[  2 -13  12  32   6 -47  14  21   2 -30 -14  -3 -23  34  11 -37  12   1
  11   6  34  -3  -8 -11  19   4 -19 -23  11   2  -2   4  14   7  17   6
  39 -40  16] -> (29)/C
[-34 -16 -11 -16   0 -75  -3   5   4   9   3   5 -34  -6  -6   7   9  -6
  11   8   1  13   2 -36  23 -14  -3  -4   8  16   2 -15  -6  -5 -19 -20
   2  -4  -2] -> (24)/R
[-60 -15 -14 -21  -7 -42 -18  -4  -8  13  23  14 -17 -16 -16  17 -14   2
   5  13   0 -10  -1  -1  16  -3  25  -2   9  20   6 -18 -13   8 -21 -42
  30  38 -11] -> (24)/R
[-49 -17  -6 -12   4 -40  39   2  15   3   6   9 -12  -4   8  11  -4  -1
   1  11   2  28   4   9  16  -6  -2  -8   4  14  -4 -19  -2   4 -19 -10
  21  11  -8] -> (24)/A
[-25  -6  -2 -11  -9 -26 -18  -2  -6   1  23   7 -15  -2  -4   1   4   5
  -2   9   7 -17  -5  -3   7  -1  22  -6  16   0  10  -7   5   2 -13 -13
  11  24  -2] -> (24)/A
[-49   6  -6  -3  -4 -23 -20  -9  -1   9  12  18 -20  -5 -14  36  -8  -2
   9  12 -15 -35  -1 -14   1  -1  25   2   9   2   2 -13 -13   7  -7 -33
  20  26 -11] -> (24)/A
[-45 -41   7  19 -17 -86  33  -3  25  20  31  13 -37  -4  35  28  -4   0
  -7  -8   1  45  -6  18  46 -20  16  11   9  23 -13 -12   4  21  -7  44
 -19   7 -13] -> (29)/C
[ -8  17  -5 -30   6 -30 -25  -3 -13   1   9  10  -7 -10 -10 -17  -2  -2
  14   8   4 -39 -21  -7   5   6  -4   8  -5  -2   0 -15 -15  -7 -13 -44
   4  16  -3] -> (24)/A
[ -2 -14   4  18 -10 -76  -9  -2  19  -5  -1  14 -35  -3  26 -31   7  -4
  13  15  26 -14   1   0  19  -3   2  -4  -3   1  -3  -2  10  10   9  25
 -18 -16   9] -> (29)/D
[-70  -4   6  -3 -11 -24  -2   4  -5   9  12  21 -22 -10 -28  27 -16   4
  -1  16  -2  -9   9   1  21  -1  26 -14   8  34   3 -18  -4  12 -18  -6
  31  36  -4] -> (24)/R
[-20 -15  -5 -17   1 -32 -33  -8  20  -5   0  18 -15 -12   0 -24   8  -7
  11   4  14 -25 -11  -3  -3   0  20 -11  -3  -9  11 -20  -3  -6 -11 -26
  -3  -8  -8] -> (24)/A
[-64  -3  -2 -16   6 -70 -20  -8 -11   8  14  27 -39  -4 -18  -1 -12 -16
  14  27  -4 -60  -5   0  25   5  17   5   6  27  12 -19 -10  -7 -13 -52
  16  35  -3] -> (24)/A
[-18  -9   4  16 -14 -48  17  -6  25   6   0  13 -28   0  27  -8   4   1
  -5   9  15   1  -5  -6  15 -12  -1  -7   2  -1  -5   4   7  10   8  23
  -2  -9   2] -> (29)/D
[-24 -31   9  21  -2 -78  16  -2  34   6  -4   8 -41   7  25 -30  -1   5
   7   9  18  16   9  12  24  -2  -2  -5  21  13  -9  -5  10  13  -1  20
   5 -14  -2] -> (29)/C
[-29   5  -2 -15   4 -37  16   8   9   5  -7  -3 -17  -8 -20 -32 -11  -6
  14  13  18  -2   1  -9  14  -4  -2  -8   0  16   5 -16 -10  -5 -13 -12
  10  25  -9] -> (24)/A
[-13 -34   6  14 -16 -80  25   6  27   0   2  10 -41   3  36 -10  -7 -11
  -1   2  29  20   0   8  31 -13 -18   5  14   0  -5 -13  14  21  21  13
  11  -8   8] -> (29)/D
[-11 -35  10  33   2 -72  29  10  27 -15 -14  14 -24  13  53 -28   4 -11
  10   5  18  53   6  14  29   4 -10  -2  10  13 -14 -16   5  11  13  15
  17 -32 -20] -> (29)/C
[-30   7  -5 -13   3 -46 -28  -2 -12   1   9  19 -23  -7 -17 -12  -5  -3
  13  15  12 -24  -7   3  20   1  24   2   0   5   8 -22  -9   5 -10 -27
  18  16  -3] -> (24)/A
[ -6 -44  10  29  -6 -43  29   4  55  -7  -3  23 -22   7  68 -15   7  -6
   3   4   8  36  -3  18  23   1 -10  27   4  12 -16  -1  14  19  19  19
   4 -22   4] -> (29)/D
[-49   3 -15 -14  -2 -18   5  -6  -6  22  33  10  -4  -3 -20  37  -6  -1
  -1   5 -10 -17   2  -4   3 -10   8   0  15   4   2 -13   0   2 -12 -33
  17  13  -2] -> (24)/R
[-14 -49  12  18  -5 -49  22   7  42  -4  -5  10 -16   8  24 -31   0  -1
   4   1  29  23 -19  17  21  -7   5  -7   5  10  -9 -15  12   8   3  11
  19  -8  -2] -> (29)/C
[-16 -14   4 -11  -7 -29 -33  -1  -7  10  10   4  -6  -3   6  10   9  -4
  17   3 -14   0 -15   2  24  21  26  -3   1  16  -2  -7  -5  -3 -20  -8
 -12  20   1] -> (24)/A
